Below are the code and all the weights of a small trained network. Each question names an input and a class and asks about switching units off, where a switched-off unit gives its printed mean instead of its output.

import numpy as np


def w(rows, s, z=0):
    codes = np.array(rows[::2]) - 128.0
    scale = np.full(codes.shape[1], s)
    scale[-1] = z or s
    return codes * scale


def f(y):
    return y / 2 * (1 + np.tanh(0.7978845608 * (y + 0.044715 * y**3)))


def log_softmax(a):
    a = a - a.max(-1, keepdims=True)
    return a - np.log(np.exp(a).sum(-1, keepdims=True))


def net(x, mask):
    res = np.array(x, float).reshape(1, 3) / 4 @ E
    y = f(res @ A[0][:, :-1].T + A[0][:, -1])
    res = res + np.where(mask, y, B[0][:, -1]) @ B[0][:, :-1]
    return log_softmax(res[-1] @ U[:, :-1].T + U[:, -1])


A, B = {}, {}
E = w([
[38,59,153,114,40],'x0',
[112,122,246,206,167],'x1',
[33,197,151,65,161],'x2',
],0.011)
A[0] = w([
[197,199,109,187,179,2],'neuron 1',
[116,127,248,196,148,59],'neuron 2',
[72,47,148,129,54,63],'neuron 3',
[202,53,119,161,102,92],'neuron 4',
[87,173,156,68,151,128],'neuron 5',
[135,130,47,73,84,64],'neuron 6',
],0.013,0.0052)
B[0] = w([
[101,172,41,85,155,215],'neuron 1',
[200,79,68,56,68,248],'neuron 2',
[122,248,46,81,163,241],'neuron 3',
[20,70,193,69,191,234],'neuron 4',
[72,42,146,84,144,197],'neuron 5',
[192,64,101,95,82,219],'neuron 6',
],0.012,0.011)
U = w([
[244,62,91,95,51,106],'0',
[110,252,65,101,170,121],'1',
[29,42,163,105,174,105],'2',
[133,130,126,184,94,251],'3',
[143,177,167,190,148,106],'4',
[177,191,229,160,130,105],'5',
[154,167,170,187,129,103],'6',
[168,186,193,178,130,105],'7',
],0.011,0.022)

Each question gives the input, the list of numbers given to net, and the class t.
The units are the neurons (one row each of A and B). Each row of codes is followed by its name. A weight is (code - 128) times the scale printed after its matrix; where a second scale follows, it is the last column's (A, B and U).
mask holds one flag per neuron, in row order. A switched-off neuron (its flag False) gives its mean, the last column of its row in B, instead of its output. The means were averaged over made-up inputs and are rounded, as every weight is.
A unit's drop is (log p(t) with every unit on - log p(t) with that unit switched off) / (log p(t) with every unit on - log p(t) with every unit switched off).
The circuit of an input: a set's keep is (log p(t) with only the set's units on - log p(t) with every unit switched off) / (log p(t) with every unit on - log p(t) with every unit switched off). Starting from all 6 units, units are removed one at a time, each time the one whose removal leaves the highest keep (on an exact tie, the one counted first), for as long as the keep stays at least 0.8.
circuit, biggest first: the units of the circuit, biggest drop first
unit that matters most: the unit with the biggest drop
top k neurons: the k neurons with the biggest drops, biggest first
drop of u: that unit's drop, to one decimal
input [-5,1,-6], class 2: top neuron -> neuron 4
input [3,-3,-3], class 3: top 3 neurons -> neuron 2; neuron 1; neuron 5
input [2,-1,1], class 3: top 4 neurons -> neuron 4; neuron 2; neuron 1; neuron 3
input [-5,7,-8], class 2: top 2 neurons -> neuron 4; neuron 6
input [-5,6,-7], class 2: top 2 neurons -> neuron 4; neuron 3
input [-1,-3,0], class 3: circuit, biggest first -> neuron 2; neuron 3; neuron 5
input [0,1,0], class 3: top 2 neurons -> neuron 4; neuron 3
input [-7,-5,8], class 2: top 2 neurons -> neuron 5; neuron 3
input [-2,-5,3], class 0: top 3 neurons -> neuron 4; neuron 6; neuron 3
input [3,0,1], class 3: top 2 neurons -> neuron 1; neuron 4
input [-1,-1,-3], class 3: top 3 neurons -> neuron 5; neuron 3; neuron 2
input [2,-3,-4], class 2: top 2 neurons -> neuron 2; neuron 4
input [8,-5,-3], class 1: top 2 neurons -> neuron 3; neuron 2
input [7,-6,1], class 1: top 3 neurons -> neuron 3; neuron 2; neuron 5
input [3,0,0], class 3: unit that matters most -> neuron 1
input [-7,-7,1], class 0: top 3 neurons -> neuron 6; neuron 3; neuron 4
input [8,-5,-1], class 1: top 2 neurons -> neuron 3; neuron 2
input [0,3,2], class 3: circuit, biggest first -> neuron 4; neuron 6; neuron 3
input [-4,-4,1], class 0: drop of neuron 3 -> 1.8
input [6,3,-8], class 2: drop of neuron 4 -> 3.0
input [7,6,6], class 1: circuit, biggest first -> neuron 3
input [6,2,-2], class 1: drop of neuron 3 -> 0.6
input [-8,-2,-5], class 1: drop of neuron 1 -> 0.9
